Below is a small trained network, with its code and all its weights. Each question gives an input and a class and asks what happens when units are switched off, that is, made to give their printed mean instead of their output.

import numpy as np


def w(rows, s, z=0):
    codes = np.array(rows[::2]) - 128.0
    scale = np.full(codes.shape[1], s)
    scale[-1] = z or s
    return codes * scale


def norm(h):
    return h / np.sqrt((h * h).mean(-1, keepdims=True) + 1e-5)


def f(y):
    return np.maximum(y, 0)


def log_softmax(a):
    a = a - a.max(-1, keepdims=True)
    return a - np.log(np.exp(a).sum(-1, keepdims=True))


def net(x, mask):
    res = np.array(x, float).reshape(1, 7) / 4 @ E
    u = 0
    for l in range(2):
        y = f(norm(res) @ A[l][:, :-1].T + A[l][:, -1])
        res = res + np.where(mask[u : u + 7], y, B[l][:, -1]) @ B[l][:, :-1]
        u += 7
    return log_softmax(norm(res)[-1] @ U[:, :-1].T + U[:, -1])


A, B = {}, {}
E = w([
[51,56,73,240,15,172,76,52,49,61,226],'x0',
[183,95,149,162,120,130,127,136,119,174,136],'x1',
[109,133,82,138,89,110,87,237,189,160,182],'x2',
[140,173,51,198,108,108,136,80,155,155,58],'x3',
[107,155,144,131,116,158,96,142,98,153,102],'x4',
[108,2,72,176,187,201,157,248,109,45,29],'x5',
[130,122,142,130,108,122,119,133,125,133,115],'x6',
],0.0055)
A[0] = w([
[113,70,203,30,140,160,123,166,126,108,172,27],'L0N1',
[185,171,2,156,93,103,124,97,161,147,13,2],'L0N2',
[170,133,168,88,142,161,171,76,125,119,66,119],'L0N3',
[162,119,143,141,154,129,174,92,35,63,77,70],'L0N4',
[153,139,113,70,132,118,152,170,177,181,73,189],'L0N5',
[89,99,59,106,126,98,74,214,195,205,145,74],'L0N6',
[148,92,50,134,147,98,144,165,91,120,47,52],'L0N7',
],0.0084,0.0059)
B[0] = w([
[34,97,171,194,169,127,170,111,143,187,151,181],'L0N1',
[10,103,191,161,153,123,191,124,110,187,182,194],'L0N2',
[149,183,124,122,112,78,141,165,82,105,120,207],'L0N3',
[156,180,149,172,80,127,147,128,116,77,141,185],'L0N4',
[130,113,54,94,165,88,90,143,123,150,105,255],'L0N5',
[181,188,172,170,69,85,178,170,63,55,151,200],'L0N6',
[117,101,152,114,119,204,114,141,183,91,115,185],'L0N7',
],0.011,0.0071)
A[1] = w([
[56,80,192,165,187,131,169,118,133,196,141,102],'L1N1',
[111,60,51,113,84,184,59,90,117,124,162,20],'L1N2',
[102,25,122,82,156,254,98,198,125,74,105,122],'L1N3',
[88,58,74,149,29,168,122,73,49,88,157,95],'L1N4',
[130,106,98,44,171,120,137,159,133,166,49,2],'L1N5',
[148,150,180,93,144,132,175,53,68,105,65,31],'L1N6',
[132,181,107,28,76,78,80,44,114,217,197,70],'L1N7',
],0.0084,0.0054)
B[1] = w([
[30,115,98,145,124,128,121,89,129,226,188,216],'L1N1',
[179,146,91,71,203,62,117,163,83,138,132,159],'L1N2',
[136,157,157,98,78,219,101,12,197,99,123,217],'L1N3',
[142,130,98,82,201,34,128,211,111,213,90,253],'L1N4',
[154,61,59,116,155,77,74,141,75,173,142,167],'L1N5',
[134,143,159,181,89,133,156,232,99,70,192,164],'L1N6',
[144,81,145,150,113,240,137,75,194,71,89,247],'L1N7',
],0.011,0.0074)
U = w([
[203,95,27,30,243,25,32,134,84,208,90,3],'0',
[2,96,174,216,159,122,183,72,143,222,205,152],'1',
[202,73,155,109,59,237,73,17,223,33,80,183],'2',
[226,225,179,197,34,45,168,205,34,16,187,136],'3',
],0.012,0.0056)

Each question gives the input, the list of numbers given to net, and the class t.
The units are the neurons (one row each of A and B). Each row of codes is followed by its name. A weight is (code - 128) times the scale printed after its matrix; where a second scale follows, it is the last column's (A, B and U).
mask holds one flag per neuron, layer by layer. A switched-off neuron (its flag False) gives its mean, the last column of its row in B, instead of its output. The means were averaged over made-up inputs and are rounded, as every weight is.
A unit's drop is (log p(t) with every unit on - log p(t) with that unit switched off) / (log p(t) with every unit on - log p(t) with every unit switched off).
The circuit of an input: a set's keep is (log p(t) with only the set's units on - log p(t) with every unit switched off) / (log p(t) with every unit on - log p(t) with every unit switched off). Starting from the 12 units with the biggest drops (on a tie, the unit counted first), units are removed one at a time, each time the one whose removal leaves the highest keep (on an exact tie, the one counted first), for as long as the keep stays at least 0.8.
circuit, biggest first: the units of the circuit, biggest drop first
unit that matters most: the unit with the biggest drop
k most important neurons: the k neurons with the biggest drops, biggest first
k most important neurons of layer l: the k neurons of layer l with the biggest drops, biggest first
drop of u: that unit's drop, to one decimal
input [-7,-4,6,-8,-6,-5,-6], class 1: circuit, biggest first	[L0N1]
input [0,-8,-4,3,-3,-4,-2], class 2: 4 most important neurons	[L1N7 L0N6 L1N4 L0N1]
input [2,-3,-8,-7,7,8,3], class 2: 2 most important neurons	[L1N3 L0N2]
input [7,2,-2,7,-8,4,2], class 0: 2 most important neurons	[L1N4 L0N1]
input [-6,1,7,-8,-7,6,-5], class 1: 2 most important neurons	[L0N1 L1N4]
input [-7,0,-5,-4,-6,-8,6], class 2: 2 most important neurons	[L1N7 L1N4]
input [-2,2,-6,-1,-4,5,4], class 3: 2 most important neurons	[L0N4 L0N3]
input [0,-4,0,3,-6,-4,3], class 2: 2 most important neurons	[L1N7 L0N1]
input [-4,7,0,-5,-5,1,4], class 1: 2 most important neurons of layer 1	[L1N1 L1N4]
input [8,-5,1,-2,-2,-8,1], class 0: 2 most important neurons	[L1N4 L1N2]
input [-6,1,-7,4,8,-4,4], class 3: 3 most important neurons	[L0N3 L1N6 L1N4]
input [-4,7,2,0,6,7,8], class 2: 2 most important neurons	[L1N3 L0N7]
input [7,-5,-8,-1,-5,7,3], class 3: 2 most important neurons of layer 1	[L1N7 L1N4]
input [6,7,1,6,-8,-6,5], class 0: 3 most important neurons	[L1N4 L0N1 L1N3]
input [-2,1,2,1,0,3,8], class 2: circuit, biggest first	[L0N7]
input [3,-8,8,6,-3,7,-2], class 3: 3 most important neurons of layer 1	[L1N7 L1N1 L1N4]
input [-6,3,6,-5,-4,-7,-3], class 2: 3 most important neurons	[L1N7 L1N4 L0N2]
input [-3,-2,6,-7,-8,4,-4], class 1: 2 most important neurons of layer 0	[L0N1 L0N3]
input [-5,-2,0,2,-7,-8,6], class 2: 2 most important neurons of layer 1	[L1N7 L1N4]
input [-2,6,5,7,-3,2,-4], class 1: unit that matters most	L0N2
input [6,-4,8,-7,2,-3,2], class 3: 2 most important neurons of layer 0	[L0N6 L0N2]
input [2,-6,-7,1,2,5,-4], class 3: drop of L0N4	1.3
input [0,5,8,3,6,5,-2], class 3: drop of L0N6	3.4
input [3,-5,7,5,3,-2,0], class 3: drop of L0N6	1.7
